Here is a tiny trained network, its code and every weight. The questions are about switching its units off for an input and a class, where a switched-off unit gives its printed mean instead of its output.

import numpy as np


def w(rows, s, z=0):
    codes = np.array(rows[::2]) - 128.0
    scale = np.full(codes.shape[1], s)
    scale[-1] = z or s
    return codes * scale


def f(y):
    return y / 2 * (1 + np.tanh(0.7978845608 * (y + 0.044715 * y**3)))


def log_softmax(a):
    a = a - a.max(-1, keepdims=True)
    return a - np.log(np.exp(a).sum(-1, keepdims=True))


def net(x, mask):
    res = np.array(x, float).reshape(1, 8) / 4 @ E
    y = f(res @ A[0][:, :-1].T + A[0][:, -1])
    res = res + np.where(mask, y, B[0][:, -1]) @ B[0][:, :-1]
    return log_softmax(res[-1] @ U[:, :-1].T + U[:, -1])


A, B = {}, {}
E = w([
[187,206,150,120,110,71,159,127,120,95,177,166],'x0',
[136,81,159,155,160,116,97,203,148,214,102,118],'x1',
[133,117,149,63,100,163,129,108,141,128,160,146],'x2',
[124,79,131,228,164,135,162,187,201,114,96,49],'x3',
[99,107,173,103,85,163,122,89,178,172,135,104],'x4',
[83,105,57,58,30,109,156,1,126,82,119,111],'x5',
[59,94,15,119,189,157,215,102,187,112,82,113],'x6',
[158,165,180,209,70,32,205,13,96,109,144,75],'x7',
],0.0065)
A[0] = w([
[46,67,10,142,119,128,202,74,171,164,139,70,219],'N0',
[121,104,94,66,144,140,188,60,136,74,57,109,189],'N1',
[120,120,156,39,152,169,66,122,100,115,158,201,194],'N2',
[172,163,176,49,109,72,90,148,73,105,222,188,250],'N3',
[107,58,144,237,166,211,97,185,146,200,100,61,212],'N4',
[110,149,156,74,126,184,51,166,64,166,132,133,183],'N5',
[158,165,165,235,116,47,106,135,150,158,152,160,253],'N6',
[255,240,187,151,143,34,155,76,57,112,136,99,215],'N7',
[38,70,80,136,152,159,172,23,140,84,143,103,214],'N8',
[109,85,34,101,110,185,154,36,135,84,167,115,215],'N9',
],0.0056,0.0028)
B[0] = w([
[111,174,184,108,165,86,148,160,131,155,60,81,232],'N0',
[60,151,182,116,42,139,95,113,90,132,100,108,193],'N1',
[114,181,52,94,135,194,68,108,92,198,156,205,186],'N2',
[137,157,106,135,182,147,144,83,81,157,185,213,216],'N3',
[147,66,135,128,171,157,160,169,207,74,56,112,254],'N4',
[153,100,110,159,144,140,75,126,135,185,155,153,183],'N5',
[195,78,140,158,164,119,182,121,165,76,167,103,203],'N6',
[142,137,179,202,166,85,204,51,82,96,240,141,235],'N7',
[60,165,211,91,64,77,121,135,157,76,36,94,218],'N8',
[43,208,155,3,85,64,156,105,41,133,113,190,212],'N9',
],0.0073,0.0081)
U = w([
[36,191,164,53,13,44,131,130,109,103,73,107,27],'0',
[147,159,32,63,131,253,33,138,101,249,171,189,255],'1',
[172,2,120,151,202,160,135,229,252,88,53,71,206],'2',
[182,130,157,236,128,34,193,89,87,55,226,121,37],'3',
],0.0055,0.00079)

Each question gives the input, the list of numbers given to net, and the class t.
The units are the neurons (one row each of A and B). Each row of codes is followed by its name. A weight is (code - 128) times the scale printed after its matrix; where a second scale follows, it is the last column's (A, B and U).
mask holds one flag per neuron, in row order. A switched-off neuron (its flag False) gives its mean, the last column of its row in B, instead of its output. The means were averaged over made-up inputs and are rounded, as every weight is.
A unit's drop is (log p(t) with every unit on - log p(t) with that unit switched off) / (log p(t) with every unit on - log p(t) with every unit switched off).
The circuit of an input: a set's keep is (log p(t) with only the set's units on - log p(t) with every unit switched off) / (log p(t) with every unit on - log p(t) with every unit switched off). Starting from all 10 units, units are removed one at a time, each time the one whose removal leaves the highest keep (on an exact tie, the one counted first), for as long as the keep stays at least 0.8.
circuit, biggest first: the units of the circuit, biggest drop first
top k neurons: the k neurons with the biggest drops, biggest first
drop of u: that unit's drop, to one decimal
input [0,6,-2,5,6,-3,-6,5], class 2: circuit, biggest first => (N4)
input [-6,-8,1,0,6,-5,4,-3], class 0: circuit, biggest first => (N9; N8)
input [-4,-3,5,-1,1,0,5,-6], class 0: circuit, biggest first => (N8; N9)
input [-3,-5,2,-7,-3,3,-5,2], class 1: circuit, biggest first => (N2; N3)
input [7,-1,-7,-6,-2,-3,-5,-5], class 1: top 4 neurons => (N2; N3; N5; N8)
input [-4,-1,4,6,0,-5,-5,5], class 2: top 2 neurons => (N4; N9)
input [3,-8,-4,-8,-2,8,-4,4], class 3: top 2 neurons => (N7; N3)
input [6,1,1,-4,-2,8,-8,-2], class 1: top 2 neurons => (N2; N3)
input [7,-3,2,6,1,3,-2,-6], class 1: drop of N7 => 0.2
input [1,-8,-5,8,1,-3,6,6], class 0: drop of N1 => 0.1
input [-1,0,1,3,4,6,-7,-4], class 1: drop of N1 => 0.0
